Each row has two labels, one from each of two sets.
[ -0.8   9.3   2.8   3.1   1.6   1.4  -0.6 -10.9   7.8  -6.9   7.2  11.2
 -16.3 -14.6   3.9  -2.5   4.3  -3.6 -50.3  -0.9  -1.7  -2.4   8.4   4.6
   0.2   1.7]	<71> & V
[ -2.5  -0.4  -4.1   9.1  -7.2  -0.5  -7.3   1.4  14.0   2.0  -5.4  10.5
  -3.8 -18.1   2.3   3.8  -1.9   4.2 -51.1   4.3  -1.8  -3.8   4.5   3.1
  -0.3   1.1]	<71> & P
[  5.2   6.2  -2.0  10.5   0.0   9.5  -7.4  -1.7  17.4  -1.9   8.0  18.4
  -8.6 -12.9   3.6  -7.3  -0.6   3.6 -41.0   0.3   7.8   1.4   8.8   2.6
  -0.2   1.2]	<71> & P
[  1.2   4.9  12.9  -0.7  -0.6 -14.9  -1.5  -9.2  23.5   5.3   1.3  12.4
 -19.8  -9.0   4.4   4.0  -6.5  -0.8 -52.5   0.1  -0.6   2.0  12.8   0.8
  -0.3  -0.6]	<71> & V
[-11.4  -7.5   1.6   9.0  -0.8  -3.7  -4.0  25.9  22.0  -5.5   4.6   2.7
  -7.2 -20.4   4.2   1.1   4.7  -4.7 -46.8   0.3  -1.6  -9.8  16.8   1.0
  -3.5  -2.2]	<71> & F
[ -1.5  10.5   0.3   9.7   2.3  -1.5  -8.8  -2.3  12.4  -2.1   7.5  10.5
 -10.3 -17.6   4.2   0.7   3.5   1.2 -50.7   0.5   5.6   0.9   6.1  -0.3
  -2.9   3.6]	<71> & V
[  3.8   2.9   6.9   6.6  -3.1  -5.1  -8.2  -1.4   3.8   3.8   5.2   8.0
   3.0  -7.3   2.6  -0.9   9.5   2.4 -36.8   3.7   3.6  -0.3   4.4   6.9
   2.3   1.6]	<70> & F
[ -8.4   9.7  -5.4   5.2  -4.6  -3.6  -4.2   2.6  14.3 -11.9  -3.9   9.9
  -3.5 -23.0   5.3  -2.1   0.9  -4.7 -46.7   6.1   4.2  -3.4   4.8   8.7
   2.2   0.9]	<68> & V
[ -1.8  12.0  -5.5   1.5  -3.5   3.8  -3.4   0.4  17.6   6.7   3.8   7.6
 -10.5 -28.3  -4.4   5.1 -10.0   6.6 -39.2   1.1   6.5 -11.3   5.7   2.6
   1.9   2.8]	<71> & P
[ -3.3   4.7   9.5   2.5  -4.9  -0.9  -5.0   6.6  20.8  -2.2   9.3  10.6
  -9.2 -16.7   5.3   3.6   2.5   1.1 -42.8   3.1   3.1   0.0   9.2   0.0
   0.1  -6.9]	<71> & P
[  2.4   3.3  -0.8  -0.8  16.7   1.7 -32.2  -2.1  20.3  -2.3   8.7  13.0
  -4.7 -24.7   3.5  -1.6   1.2  -0.7 -46.8   1.9   2.4  -1.6  17.3   6.2
   8.6  -4.3]	<71> & P
[ -4.8  -1.9  -5.8   8.5   0.0  -1.8 -11.5   5.5   5.2  -2.2   6.8  -7.7
  -5.3 -15.1   3.7   1.8  -2.8   3.4 -43.6   0.4   9.4  -3.5   8.4   2.4
  -4.6   1.1]	<70> & P
[  6.7   0.8   0.5   3.5   2.9   3.5  -8.1  -5.7  19.1   0.5   5.5  15.8
 -12.6 -16.8   7.4  -9.7  -1.6  -5.0 -51.4  -0.8   3.6  -0.7  14.8   8.7
  -3.4   1.0]	<71> & V
[ -0.4   3.3   4.2 -13.2   2.7  10.6  -9.6  -1.2  15.7  -2.5   8.3   9.4
  -8.9 -11.0   5.7   3.1  -1.7  -6.3 -50.0   0.5   0.0   0.1   9.1   8.6
   2.8  -2.4]	<71> & P
[ -2.3   4.2   5.2   9.1  -0.1  -1.9 -10.6  -3.7  23.1  -2.4  10.0   8.4
 -17.9 -20.5   5.1  -1.6   0.7   0.2 -42.3   2.9   3.3  -3.2  13.8   7.3
   1.6  -1.9]	<71> & P
[ -4.6   6.4 -11.7   5.8  -5.2  -0.9  -4.7   4.1  27.3   2.4   2.5   9.8
 -11.8 -35.0   5.7   2.5   6.2  -3.9 -45.0  10.6   3.3  -0.9   7.0   5.3
  -7.3  29.9]	<71> & P
[ -1.2   0.9   0.2   3.0   1.5   4.8 -13.3  -2.9   5.4  -5.3   4.3   6.1
  -8.5 -18.5   1.7  -2.6   2.3  -1.8 -39.9  -5.7   1.6  -2.2   3.5  10.3
  -4.6  -5.3]	<70> & V
[ -0.8   4.8  -5.9   4.5   4.2  -0.8  -8.4  -4.3  17.5  -0.7   6.2  10.7
 -10.8 -23.0   5.2   4.6  -1.2  -0.5 -51.3   3.6   3.8  -2.3   4.1  10.3
  -6.5  -5.2]	<71> & P
[ -4.6   2.9   1.9  -0.3  -0.5  -2.2  -8.4  -0.1   7.2  -1.3   3.5   9.2
  -7.6  -6.9  -0.8   2.6   3.9   2.1 -38.8  -2.4   4.2  -2.4   0.8   7.1
   7.0  -1.9]	<71> & A
[ -4.6   4.1  -6.0   7.1  -2.4   8.5 -13.8   4.0   4.2   1.2   0.7   6.6
  -6.1 -16.1   5.2   2.9   1.4  -3.2 -33.0   3.5   6.7   5.9  14.1  12.2
   1.8  -2.3]	<70> & P
[ -0.9   4.4   5.7   2.7   0.5   1.0  -5.8  -0.8  18.4  -0.2  -1.6   9.5
 -11.2 -23.7  -2.2   1.4   4.4  -4.6 -47.3  -1.2  -0.3   1.4   8.4   3.8
   1.1  11.7]	<71> & V
[ -2.9   0.1   3.0   6.3  -0.4   2.2 -11.0  -2.3   6.6  -3.3   1.9   2.8
  -4.2 -18.9   6.4  -0.9  -4.1  -1.9 -39.6   2.3   3.8  -6.3   7.1   6.2
  -0.2  -3.5]	<71> & P
[ -0.7   3.4  -6.4   5.8  -4.0   2.1 -14.9   0.3  18.4  -1.9   3.6  12.4
  -8.8 -18.5   4.8  -5.2  -2.1  -2.1 -67.0  -3.6   2.0  -1.2  11.0   5.5
  10.7   1.0]	<71> & F
[  4.8   4.6  -0.8   3.6   5.4   1.7  -7.9  -4.9  21.1   1.1  11.0   7.4
  -5.6 -25.4  -2.5  -0.5  -5.7  -4.4 -50.4  -1.8  -2.9  -1.3   6.6  -4.1
   0.3  -1.1]	<71> & P
[  2.5   3.7   1.9   1.6  -1.0  -2.6 -56.3  -6.5  23.6  -1.8   0.3   8.2
  -5.6 -19.6   1.4   4.3   0.9   0.8 -48.0 -14.4   2.0  -2.8   2.0  12.2
  -1.4   5.4]	<71> & P
[  3.8   6.2   1.1  12.5   3.3   3.6 -11.3  -2.3   4.2   0.3   3.8   7.8
  -6.2  -5.0   5.3   8.8   3.1   0.6 -36.8  -3.5   1.1  -0.9   7.6  13.3
  -4.1   1.0]	<70> & A
[  1.6   7.4   3.1   7.6   0.5   7.0  -0.5  -8.1  11.2  -0.3  11.8   8.3
 -16.4  -8.2   2.5  -1.4  -3.1   0.5 -44.9   3.2   2.4  -0.8  11.8   2.8
  -2.0  -4.5]	<65> & V
[-28.6  -2.6   3.0  13.6   2.5   3.1  -6.5  -0.7   9.8  -5.8   5.2   2.5
 -12.6  -8.7   4.5   2.8  -1.3   0.2 -38.5   3.7  -4.8  -9.1   9.3   4.9
   0.8   0.1]	<71> & F
[  0.6   5.9  -8.3   6.9  -4.5   9.7 -10.2   1.1  23.7  -6.9   4.4   9.4
  -9.8 -26.4   2.1  -3.3  -0.5  -2.8 -48.6   1.9  -0.9   4.0   1.7   0.0
  -1.7  -1.4]	<71> & P
[  0.1   6.8  -7.3   6.7  -1.6   2.2 -10.1   2.5  17.5  -4.5  -0.1  12.7
  -2.8 -23.2   2.3   1.8  -2.8  -5.0 -29.1   0.4  -1.1 -10.2   7.0   3.7
   2.7  -6.9]	<71> & F
[ -6.0   5.6  -6.2   1.4  -3.7  -0.5 -11.0   0.6   9.7   0.3   5.5  18.2
  -6.5 -20.5   3.6   0.5  -2.3   0.0 -44.2   4.2  21.3  -0.5   9.6   9.9
  -2.0  -0.4]	<70> & P
[ -4.2   5.4  -2.7   4.6  -1.7   0.8 -23.7 -16.9  10.0   0.3  -0.2   6.0
  -7.2 -16.9  -3.5   8.3   0.1  -0.6 -34.9   0.0   0.6  -0.1   6.2   8.5
  -1.0   4.3]	<68> & V
[ -6.9  -3.2   1.3   3.1 -12.8  -3.8  -5.6   6.4  16.2   3.3   6.1   5.5
  -8.5  -2.9   0.6   5.8  10.8   3.7 -42.3   2.4  -2.6  -3.9   9.1   9.9
  -0.8  -2.4]	<71> & A
[ -9.6  -9.1   1.1   5.5   0.1  21.4  -6.5 -10.0   8.3  -2.5   1.9  12.5
 -17.5 -13.9   2.1  -0.1   3.2  -9.8 -46.0   4.3   2.3   1.7   7.9   2.6
  -5.1   0.3]	<70> & V
[ -3.2   7.3   4.0   2.4  -2.4   1.7  -5.8  -5.3  29.7   1.2   7.9   5.8
  -2.3 -13.0   1.1  -1.4  -1.0  -5.1 -27.1   0.0  -4.1  -0.3   8.2   7.0
   2.2   3.9]	<71> & V
[  0.1   0.4  -0.1   9.1   0.4  -1.4  -8.1   0.6  21.6  -3.4   6.1  12.3
 -11.1  -9.6  18.6   2.5  -1.0  -6.3 -40.6  -1.0   3.9  -2.8  18.4   6.5
   1.9   2.3]	<71> & F
[ -0.9   0.8  -5.7  10.2   0.1  -1.1 -12.1  -6.2   8.5  -7.2  10.5   9.4
  12.3 -12.6   7.8   1.6  -0.1   2.8 -53.8  -0.4   5.5  -0.6   8.2   4.0
  -1.8   3.2]	<70> & P
[-10.0   1.3 -10.7   4.8   0.0   8.1  -1.1  26.4  11.1   1.2   3.5   9.0
  -6.4 -17.0  -0.3  -1.1  -1.5   0.0 -38.0   4.1  -5.7  -0.8   3.2   7.6
  -1.3   0.9]	<70> & V
[ -1.2  21.5  -2.4   4.1   4.5  -1.0  -8.9   0.9  21.9   2.0   0.3  14.0
  -7.7 -20.3   9.2   4.6   7.3  -1.2 -67.0   6.7   2.4  -4.8   7.3  15.9
  -3.3   5.5]	<71> & P
[ -4.7   4.4  -6.3  10.9   0.3  -1.9 -10.6   4.3  12.0  -1.2  -0.9  13.4
  -4.7 -12.6   5.2   0.0  -5.2  -2.3 -55.2   9.6   2.8  -1.3   3.2  13.0
  -2.7  -4.6]	<70> & P
[ -1.7   3.1   4.0   7.0   0.3  -3.4  -6.0   3.6  20.0  -1.4   2.6   6.0
 -11.9 -43.6   4.1   9.3  -2.3  -1.5 -50.7 -11.4  -1.4   1.4   7.9   6.6
   0.3  -2.5]	<71> & V
[ -1.9   4.2  -0.1   0.1   0.9   4.1  -9.1  -3.5  -0.3  -1.4   8.1   9.2
  -8.2  -7.7  -6.2   2.1  -4.0  -0.3 -42.2   3.0   0.5  -1.7  15.9   7.6
  -1.8   0.3]	<68> & V
[ -2.9   6.0   1.4   5.9  -5.9   4.7  -8.6  -0.2  21.8  -6.9   0.1  13.5
 -12.5 -18.1   7.3   2.8  13.6  -2.0 -43.5  -2.5   2.6  -2.5   5.3  19.1
  -0.1  -0.8]	<71> & V
[ -1.3   3.9  -4.7   5.4   0.3  -1.3 -10.4  -0.7  13.8  -3.6   7.2  16.0
  -8.7 -11.6   3.2   2.7   3.9   5.5 -50.4   0.0   6.4   5.0   7.4   9.7
  -0.7   6.5]	<71> & V
[  0.4   3.2   4.1   1.6  -5.7  -3.6  -2.7  -3.0  22.3   9.2   4.5  13.5
  -4.3 -16.2   3.5   0.8   0.5   0.0 -51.6   3.2   4.1  -7.0   4.6   0.6
   0.1  -0.7]	<71> & F
[ -0.9  -1.7   2.5   9.8   1.2  -6.6   1.2  -4.1  17.1   0.2  10.0  16.1
 -10.6  -7.2   3.8   0.2   5.0  -1.5 -51.1   1.9   2.0   1.9   8.3  13.8
   7.0   1.6]	<65> & F

Each row has two labels, one from each of two sets.
[ 1.9  2.3 -1.8 -1.0  1.4  0.9 -1.8  1.5 -1.5  3.7 -2.0 -0.2 -0.2  2.7
 -1.5  1.5 -1.1  3.2 -1.8 -1.0  1.3 -3.4 -1.0 -0.5  0.9  0.2]	z786 & X
[ 3.7  0.8 -0.9 -0.6  1.6  1.8  0.4  4.7 -0.5  1.0  2.7  1.0  0.8  3.8
 -4.7  1.2  0.0 -0.1  1.5 -0.2  4.1  0.5  1.9 -0.4 -3.1  0.8]	z786 & X
[-3.4 -2.6 -2.5  2.0  5.1  0.9  3.3 -1.4  2.5 -1.9  6.0  2.1  0.2 -3.1
 -1.1 -2.4 -2.6 -3.5  3.4  2.5  0.8  5.9 -0.8 -0.5 -2.4 -2.5]	Z388 & X
[ 3.5 -0.3  0.6  0.3  0.1  1.4  2.4  2.8 -0.7  0.8  1.1 -1.8  3.2  3.7
 -6.8 -0.1 -3.2 -0.3  0.4  1.6  3.8  3.3 -0.1  0.2  1.6 -0.1]	z786 & X
[ 2.5 -4.2 -0.9 -2.1  7.0  1.6  0.9  1.7 -1.4  3.4 -1.2 -0.1  2.4  4.7
 -5.4  1.8 -1.5  1.9  0.1  0.0  0.4 -2.7 -1.8 -1.5  0.3  1.4]	z786 & X
[ 2.2 -0.3 -3.5 -0.1  1.1  2.0 -2.6 -0.3  0.3  3.0 -1.8  0.5  1.2  2.3
 -1.1 -0.9 -2.4  3.4 -3.1 -1.1  0.5  0.9 -1.3 -0.4  2.9 -0.4]	z786 & X
[ 2.9 -0.1 -0.7  2.1  0.5  1.2 -0.4  5.4  1.8  0.6 -2.3 -4.9  0.9  2.0
 -4.1  0.0 -4.7 -1.0 -0.6  0.8  2.8  1.5  0.7 -1.0  3.9 -1.1]	z786 & X
